Below are the code and all the weights of a small trained network. Each question names an input and a class and asks about switching units off, where a switched-off unit gives its printed mean instead of its output.

import numpy as np


def w(rows, s, z=0):
    codes = np.array(rows[::2]) - 128.0
    scale = np.full(codes.shape[1], s)
    scale[-1] = z or s
    return codes * scale


def f(y):
    return np.maximum(y, 0)


def log_softmax(a):
    a = a - a.max(-1, keepdims=True)
    return a - np.log(np.exp(a).sum(-1, keepdims=True))


def net(x, mask):
    res = np.array(x, float).reshape(1, 5) / 4 @ E
    y = f(res @ A[0][:, :-1].T + A[0][:, -1])
    res = res + np.where(mask, y, B[0][:, -1]) @ B[0][:, :-1]
    return log_softmax(res[-1] @ U[:, :-1].T + U[:, -1])


A, B = {}, {}
E = w([
[43,167,62,113,157,135,125,186,138,174,135,234],'x0',
[140,143,94,57,149,169,177,92,45,8,210,218],'x1',
[142,96,112,159,124,146,126,138,119,119,116,146],'x2',
[106,67,232,9,185,161,87,171,6,173,43,133],'x3',
[202,162,140,96,116,32,16,160,158,90,89,196],'x4',
],0.011)
A[0] = w([
[58,92,154,114,143,233,208,147,72,188,128,74,90],'n0',
[112,102,178,149,156,147,52,178,143,244,68,73,4],'n1',
[213,94,200,108,145,155,125,94,72,96,103,43,58],'n2',
[39,137,104,93,169,151,113,175,103,211,107,228,66],'n3',
[139,124,169,50,177,183,130,120,52,53,142,179,61],'n4',
[118,100,182,81,166,171,114,140,58,136,98,141,39],'n5',
[179,129,173,79,139,110,6,162,123,118,106,185,135],'n6',
[106,97,190,91,135,141,86,168,77,192,85,118,59],'n7',
[153,128,127,114,106,80,101,181,107,117,109,141,59],'n8',
],0.014,0.0031)
B[0] = w([
[158,127,158,135,252,89,92,44,103,130,56,133,241],'n0',
[114,121,101,64,35,108,244,121,40,86,159,188,253],'n1',
[96,123,183,100,97,158,5,236,151,128,140,123,230],'n2',
[124,106,200,105,76,155,21,217,145,118,136,85,225],'n3',
[106,128,100,95,37,95,252,123,77,141,135,165,236],'n4',
[144,149,59,194,133,151,123,121,202,106,183,112,224],'n5',
[148,120,159,154,226,91,95,39,106,131,63,108,233],'n6',
[139,162,69,193,134,142,150,124,215,158,157,117,235],'n7',
[113,112,136,112,227,194,161,114,109,155,123,117,171],'n8',
],0.012,0.025)
U = w([
[129,139,162,132,226,90,154,34,73,134,70,113,95],'0',
[106,138,95,83,45,96,254,124,48,126,150,149,255],'1',
[136,190,35,214,122,139,169,115,228,137,194,84,129],'2',
[92,120,221,92,81,141,71,221,119,120,149,78,13],'3',
],0.0099,0.0029)

Each question gives the input, the list of numbers given to net, and the class t.
The units are the neurons (one row each of A and B). Each row of codes is followed by its name. A weight is (code - 128) times the scale printed after its matrix; where a second scale follows, it is the last column's (A, B and U).
mask holds one flag per neuron, in row order. A switched-off neuron (its flag False) gives its mean, the last column of its row in B, instead of its output. The means were averaged over made-up inputs and are rounded, as every weight is.
A unit's drop is (log p(t) with every unit on - log p(t) with that unit switched off) / (log p(t) with every unit on - log p(t) with every unit switched off).
The circuit of an input: a set's keep is (log p(t) with only the set's units on - log p(t) with every unit switched off) / (log p(t) with every unit on - log p(t) with every unit switched off). Starting from all 9 units, units are removed one at a time, each time the one whose removal leaves the highest keep (on an exact tie, the one counted first), for as long as the keep stays at least 0.8.
units of the circuit, in order: the units of the circuit, biggest drop first
unit that matters most: the unit with the biggest drop
top k neurons: the k neurons with the biggest drops, biggest first
drop of u: that unit's drop, to one decimal
input [8,-1,3,-7,-1], class 3: top 2 neurons => n7; n5
input [-8,-1,4,0,-3], class 3: units of the circuit, in order => n2
input [2,-5,-8,2,4], class 1: top 2 neurons => n1; n0
input [-6,1,-8,2,-5], class 3: top 2 neurons => n2; n6
input [4,1,8,3,-5], class 0: top 2 neurons => n0; n2
input [0,-7,-8,6,8], class 0: top 3 neurons => n6; n4; n8
input [4,0,6,2,2], class 3: top 2 neurons => n3; n0
input [-4,-4,-4,-3,0], class 1: top 2 neurons => n3; n7
input [3,-5,5,6,-2], class 2: top 3 neurons => n7; n5; n4
input [1,7,6,5,-7], class 0: top 2 neurons => n0; n1
input [7,6,-4,4,2], class 3: top 2 neurons => n3; n1
input [-2,6,6,7,6], class 2: top 3 neurons => n5; n1; n0
input [4,-6,-6,8,0], class 2: top 3 neurons => n7; n5; n4
input [5,5,-5,8,3], class 2: top 2 neurons => n5; n7
input [-3,-7,-3,0,-5], class 1: top 2 neurons => n1; n6
input [-5,-2,1,-3,-5], class 0: top 4 neurons => n3; n7; n0; n5
input [8,-3,2,0,4], class 3: units of the circuit, in order => n3
input [7,-5,-2,-3,-3], class 3: drop of n8 => 0.0
input [-5,4,5,8,-3], class 2: drop of n5 => 1.0
input [-8,7,5,6,-8], class 0: drop of n1 => 4.9
input [3,6,5,8,-6], class 2: drop of n7 => 0.4
input [-6,-1,3,-1,3], class 3: unit that matters most => n0
